Below is a small trained network, with its code and all its weights. Each question gives an input and a class and asks what happens when units are switched off, that is, made to give their printed mean instead of their output.

import numpy as np


def w(rows, s, z=0):
    codes = np.array(rows[::2]) - 128.0
    scale = np.full(codes.shape[1], s)
    scale[-1] = z or s
    return codes * scale


def f(y):
    return y / 2 * (1 + np.tanh(0.7978845608 * (y + 0.044715 * y**3)))


def log_softmax(a):
    a = a - a.max(-1, keepdims=True)
    return a - np.log(np.exp(a).sum(-1, keepdims=True))


def net(x, mask):
    res = np.array(x, float).reshape(1, 2) / 4 @ E
    y = f(res @ A[0][:, :-1].T + A[0][:, -1])
    res = res + np.where(mask, y, B[0][:, -1]) @ B[0][:, :-1]
    return log_softmax(res[-1] @ U[:, :-1].T + U[:, -1])


A, B = {}, {}
E = w([
[71,145,59,190],'x0',
[186,157,158,251],'x1',
],0.017)
A[0] = w([
[70,46,148,73,98],'n1',
[188,111,111,110,217],'n2',
[161,166,140,167,98],'n3',
[193,145,185,100,111],'n4',
[155,187,4,167,113],'n5',
[68,196,74,141,140],'n6',
[159,77,173,117,133],'n7',
[199,161,166,83,96],'n8',
[172,200,144,167,103],'n9',
[65,217,109,173,145],'n10',
[163,136,122,152,247],'n11',
[95,80,67,162,77],'n12',
[151,184,176,175,109],'n13',
[59,88,121,70,104],'n14',
],0.013,0.014)
B[0] = w([
[66,199,116,152,204],'n1',
[169,80,62,36,213],'n2',
[119,187,174,195,178],'n3',
[26,87,190,114,198],'n4',
[66,82,187,96,210],'n5',
[122,92,154,68,209],'n6',
[73,75,173,109,180],'n7',
[46,99,204,147,186],'n8',
[91,206,155,107,197],'n9',
[124,87,168,55,215],'n10',
[101,137,5,18,250],'n11',
[54,111,218,197,162],'n12',
[86,197,107,142,202],'n13',
[105,212,116,133,208],'n14',
],0.012,0.014)
U = w([
[123,229,119,131,151],'0',
[115,11,186,114,114],'1',
[169,59,2,84,254],'2',
[158,110,121,157,65],'3',
[157,160,145,155,71],'4',
[147,111,116,167,75],'5',
],0.02,0.0074)

Each question gives the input, the list of numbers given to net, and the class t.
The units are the neurons (one row each of A and B). Each row of codes is followed by its name. A weight is (code - 128) times the scale printed after its matrix; where a second scale follows, it is the last column's (A, B and U).
mask holds one flag per neuron, in row order. A switched-off neuron (its flag False) gives its mean, the last column of its row in B, instead of its output. The means were averaged over made-up inputs and are rounded, as every weight is.
A unit's drop is (log p(t) with every unit on - log p(t) with that unit switched off) / (log p(t) with every unit on - log p(t) with every unit switched off).
most important unit: the unit with the biggest drop
k most important neurons: the k neurons with the biggest drops, biggest first
drop of u: that unit's drop, to one decimal
input [-7,7], class 0: most important unit : n13
input [3,-2], class 2: 3 most important neurons : n4, n8, n7
input [2,-3], class 2: 3 most important neurons : n9, n3, n13
input [-6,7], class 0: 2 most important neurons : n13, n9
input [3,-3], class 2: 2 most important neurons : n9, n3
input [2,-4], class 0: 3 most important neurons : n11, n14, n2
input [5,4], class 1: 3 most important neurons : n5, n10, n14
input [1,-3], class 2: 3 most important neurons : n9, n3, n13
input [-4,-5], class 0: drop of n1 : 0.3
input [-3,3], class 2: drop of n1 : 0.2
